Here is a tiny trained network, its code and every weight. The questions are about switching its units off for an input and a target symbol, where a switched-off unit gives its printed mean instead of its output.

import numpy as np


def w(rows, s, z=0):
    codes = np.array(rows[::2]) - 128.0
    scale = np.full(codes.shape[1], s)
    scale[-1] = z or s
    return codes * scale


def f(y):
    return y / 2 * (1 + np.tanh(0.7978845608 * (y + 0.044715 * y**3)))


def softmax(a):
    e = np.exp(a - a.max(-1, keepdims=True))
    return e / e.sum(-1, keepdims=True)


def log_softmax(a):
    a = a - a.max(-1, keepdims=True)
    return a - np.log(np.exp(a).sum(-1, keepdims=True))


def net(x, mask):
    ids = ['γδεθξω'.index(c) for c in x.split()]
    T = len(ids)
    res = E[ids] + P[:T]
    u = 0
    for l in range(2):
        q, k, v = (res @ M[l].T for M in (Q, K, V))
        z = softmax(np.where(np.tri(T) > 0, q @ k.T / 2**0.5, -1e9)) @ v
        res = res + np.where(mask[u], z, O[l][:, -1]) @ O[l][:, :-1]
        u += 1
        y = f(res @ A[l][:, :-1].T + A[l][:, -1])
        res = res + np.where(mask[u : u + 16], y, B[l][:, -1]) @ B[l][:, :-1]
        u += 16
    return log_softmax(res[-1] @ U[:, :-1].T + U[:, -1])


Q, K, V, O, A, B = {}, {}, {}, {}, {}, {}
E = w([
[170,153,243,117,60,123,121,112,72,77],'γ',
[152,185,208,185,30,97,125,186,67,94],'δ',
[142,186,211,198,136,175,141,151,132,92],'ε',
[203,155,170,167,74,163,132,156,226,90],'θ',
[243,239,102,122,1,130,211,191,171,72],'ξ',
[166,125,59,142,120,84,161,107,152,86],'ω',
],0.0099)
P = w([
[162,139,65,119,127,220,1,167,47,180],'0',
[120,155,100,97,117,206,43,155,101,161],'1',
[103,179,106,108,108,203,66,143,128,157],'2',
[102,151,126,124,100,201,105,139,134,174],'3',
[108,145,135,140,101,185,125,128,137,181],'4',
[121,144,139,149,116,173,144,125,144,173],'5',
[126,146,146,157,122,152,158,119,151,161],'6',
[144,147,152,164,140,137,165,117,156,167],'7',
[150,143,158,175,147,118,176,114,164,166],'8',
[160,148,158,181,165,108,185,115,174,151],'9',
[173,138,169,181,166,86,194,114,180,153],'10',
[172,145,169,190,184,71,203,121,198,130],'11',
[193,134,184,185,182,57,204,108,201,157],'12',
[206,132,190,197,189,48,225,128,196,149],'13',
],0.01)
Q[0] = w([
[251,183,169,182,66,153,129,140,124,127],'L0H0',
[211,134,161,124,163,102,117,240,120,119],'L0H0',
],0.016)
K[0] = w([
[6,107,55,109,102,130,149,93,140,131],'L0H0',
[159,125,124,177,112,128,152,75,129,131],'L0H0',
],0.023)
V[0] = w([
[141,81,38,164,102,81,109,1,57,101],'L0H0',
[191,94,4,169,199,142,110,138,112,159],'L0H0',
],0.0075)
O[0] = w([
[3,124,178,112,80,119,207,134,159,153,158],'L0H0',
[36,185,158,63,17,184,141,177,153,176,252],'L0H0',
],0.0037,0.0025)
A[0] = w([
[101,112,104,143,138,95,97,144,92,113,72],'L0N0',
[63,140,121,117,162,120,110,147,122,127,37],'L0N1',
[72,84,123,121,155,125,116,155,105,152,23],'L0N2',
[107,112,116,118,160,114,129,104,100,128,55],'L0N3',
[116,123,131,133,153,132,86,133,115,110,41],'L0N4',
[112,78,111,117,152,127,143,133,91,145,69],'L0N5',
[137,81,136,81,139,104,85,86,112,103,48],'L0N6',
[104,97,124,106,125,123,147,127,112,126,72],'L0N7',
[107,121,147,32,140,130,116,86,117,122,54],'L0N8',
[149,84,2,106,202,88,67,124,85,143,3],'L0N9',
[112,86,125,101,176,107,115,154,80,140,26],'L0N10',
[72,108,136,96,115,94,88,135,151,113,77],'L0N11',
[87,115,125,119,155,75,106,119,141,128,51],'L0N12',
[69,94,131,115,178,77,103,121,135,98,92],'L0N13',
[114,60,110,66,150,122,131,128,84,115,43],'L0N14',
[97,61,119,105,136,124,138,145,104,111,25],'L0N15',
],0.021,0.0038)
B[0] = w([
[146,123,120,128,118,108,138,172,157,75,62],'L0N0',
[128,154,93,159,158,156,147,135,80,149,55],'L0N1',
[110,103,116,104,155,110,98,138,81,84,75],'L0N2',
[149,131,133,126,130,111,124,115,142,166,43],'L0N3',
[140,195,150,85,145,116,128,72,154,98,92],'L0N4',
[126,113,107,147,138,112,116,120,93,177,54],'L0N5',
[87,144,163,137,154,139,121,161,108,102,104],'L0N6',
[130,136,140,161,100,138,154,179,104,138,7],'L0N7',
[197,118,157,84,124,99,68,78,173,147,115],'L0N8',
[208,109,134,105,107,196,136,105,94,6,122],'L0N9',
[89,116,125,119,142,126,159,198,129,162,83],'L0N10',
[162,111,145,135,82,135,127,141,146,197,52],'L0N11',
[128,130,132,129,117,136,169,145,167,109,54],'L0N12',
[167,100,154,149,158,77,98,80,132,90,75],'L0N13',
[62,124,116,138,158,136,166,177,136,73,90],'L0N14',
[97,123,109,124,144,130,146,144,103,132,70],'L0N15',
],0.02,0.0011)
Q[1] = w([
[154,198,1,63,143,126,52,120,163,108],'L1H0',
[171,210,108,162,86,227,117,138,199,84],'L1H0',
],0.019)
K[1] = w([
[93,138,77,60,54,220,5,137,57,178],'L1H0',
[165,121,39,125,155,62,237,52,204,129],'L1H0',
],0.02)
V[1] = w([
[81,144,217,157,183,228,46,87,115,140],'L1H0',
[117,121,42,166,204,160,85,154,251,224],'L1H0',
],0.015)
O[1] = w([
[183,91,154,157,159,72,199,189,168,143,3],'L1H0',
[112,43,155,146,54,151,172,165,132,2,87],'L1H0',
],0.0061,0.0048)
A[1] = w([
[38,108,132,161,220,237,151,176,99,145,94],'L1N0',
[9,72,49,142,126,57,191,185,160,160,95],'L1N1',
[189,30,96,154,180,172,65,163,79,60,51],'L1N2',
[205,60,46,153,155,205,37,125,24,50,58],'L1N3',
[36,98,134,159,81,88,92,229,44,195,62],'L1N4',
[206,104,108,89,178,13,192,187,148,118,58],'L1N5',
[172,50,64,82,225,59,105,180,127,181,15],'L1N6',
[162,115,63,145,194,79,41,174,45,124,104],'L1N7',
[151,147,113,101,204,114,132,117,96,153,88],'L1N8',
[157,27,39,78,166,224,111,122,144,103,5],'L1N9',
[217,106,156,169,152,76,164,170,133,74,97],'L1N10',
[138,69,18,124,164,145,111,149,242,209,129],'L1N11',
[16,162,94,115,152,90,193,130,146,122,107],'L1N12',
[122,103,11,175,154,73,128,113,93,140,174],'L1N13',
[107,154,21,57,130,99,223,195,135,175,1],'L1N14',
[151,113,160,142,165,142,116,154,113,199,180],'L1N15',
],0.014,0.0083)
B[1] = w([
[164,122,117,129,209,154,162,134,111,75,131],'L1N0',
[163,216,142,168,113,130,42,65,108,154,133],'L1N1',
[108,161,163,56,117,130,188,120,135,139,149],'L1N2',
[118,139,79,173,140,111,64,101,121,131,235],'L1N3',
[80,144,92,185,117,78,172,127,130,133,151],'L1N4',
[121,95,146,244,164,175,129,136,115,63,191],'L1N5',
[25,210,8,96,38,68,129,102,106,146,146],'L1N6',
[180,103,193,76,131,146,154,101,162,140,158],'L1N7',
[84,126,119,138,42,106,151,167,140,153,182],'L1N8',
[150,193,158,148,174,123,128,111,95,139,143],'L1N9',
[107,146,84,41,170,128,142,135,121,172,249],'L1N10',
[105,81,112,143,73,129,162,138,128,51,154],'L1N11',
[150,100,180,120,148,110,154,168,127,158,144],'L1N12',
[97,93,165,121,105,150,109,172,145,107,148],'L1N13',
[141,143,78,40,180,108,156,131,144,155,124],'L1N14',
[151,99,158,172,165,104,118,125,123,125,254],'L1N15',
],0.016,0.005)
U = w([
[217,113,212,110,130,34,73,93,141,215,110],'γ',
[91,143,131,158,131,15,122,119,110,195,2],'δ',
[178,107,130,154,235,118,115,136,84,134,32],'ε',
[90,20,129,103,50,144,107,147,160,39,250],'θ',
[124,154,70,4,146,87,110,105,115,179,88],'ξ',
[162,137,64,136,133,113,8,48,80,127,202],'ω',
],0.0032,0.0029)

Each question gives the input, a string of symbols that net reads in full, and the target symbol t.
The units are the heads (2 rows each of Q, K, V and O) and the neurons (one row each of A and B). Each row of codes is followed by its name. A weight is (code - 128) times the scale printed after its matrix; where a second scale follows, it is the last column's (O, A, B and U).
mask holds one flag per unit, layer by layer, with each layer's heads first. A switched-off unit (its flag False) gives its mean, the last column of its rows in O or B, instead of its output. The means were averaged over made-up inputs and are rounded, as every weight is.
A unit's drop is (log p(t) with every unit on - log p(t) with that unit switched off) / (log p(t) with every unit on - log p(t) with every unit switched off).
most important unit: the unit with the biggest drop
top k neurons: the k neurons with the biggest drops, biggest first
k most important neurons of layer l: the k neurons of layer l with the biggest drops, biggest first
drop of u: that unit's drop, to one decimal
input ξ ε ε ω δ, target δ: most important unit => L0H0
input θ ω ω ω θ ω δ γ θ, target ξ: top 2 neurons => (L1N10 L1N5)
input ξ ω γ ξ ξ γ γ γ θ δ γ ω, target θ: 2 most important neurons of layer 1 => (L1N11 L1N13)
input ξ ω γ, target γ: top 2 neurons => (L0N9 L0N8)
input ω θ δ, target δ: top 2 neurons => (L1N4 L0N11)
input δ θ γ ε γ γ γ γ γ ω δ γ θ γ, target ξ: 2 most important neurons of layer 1 => (L1N10 L1N5)
input ξ δ ω δ γ ε, target ε: top 2 neurons => (L0N9 L1N0)
input ξ ξ δ δ δ δ θ γ, target ξ: top 2 neurons => (L1N10 L1N2)
input δ ω ξ, target ξ: top 2 neurons => (L0N9 L1N14)
input θ ε ω γ δ ξ ω ξ, target θ: 2 most important neurons of layer 0 => (L0N9 L0N6)
input δ γ γ ε θ γ δ θ γ δ γ δ ω, target ω: top 3 neurons => (L0N9 L1N3 L0N6)
input δ ε δ ε ω, target ω: 2 most important neurons of layer 1 => (L1N3 L1N9)
input γ γ γ, target δ: top 4 neurons => (L1N6 L1N8 L1N5 L0N6)
input δ γ δ, target γ: most important unit => L0N6
input θ γ ω ω γ γ ω ω ω δ ω δ, target θ: 2 most important neurons of layer 1 => (L1N10 L1N3)
input ξ γ ε γ γ ξ δ γ γ, target γ: 2 most important neurons of layer 1 => (L1N7 L1N15)
input θ γ θ ξ γ ε δ θ γ δ δ θ δ, target ξ: top 2 neurons => (L1N10 L1N2)
input ω ε δ γ γ ω ξ δ θ ξ γ γ θ ε, target ξ: top 2 neurons => (L1N10 L0N13)
input ε γ γ γ ω ω ε γ θ δ δ, target ξ: 3 most important neurons of layer 1 => (L1N10 L1N5 L1N15)
input ε θ θ γ γ γ γ δ ω ω δ, target θ: top neuron => (L0N9)
input ω ξ ξ, target ξ: top 2 neurons => (L1N14 L0N9)
input γ ε ω θ δ ω δ ε, target θ: drop of L1N6 => 0.0
input γ ω ω, target θ: drop of L1N10 => 0.1
input γ δ ξ γ, target ω: drop of L1N3 => 0.5
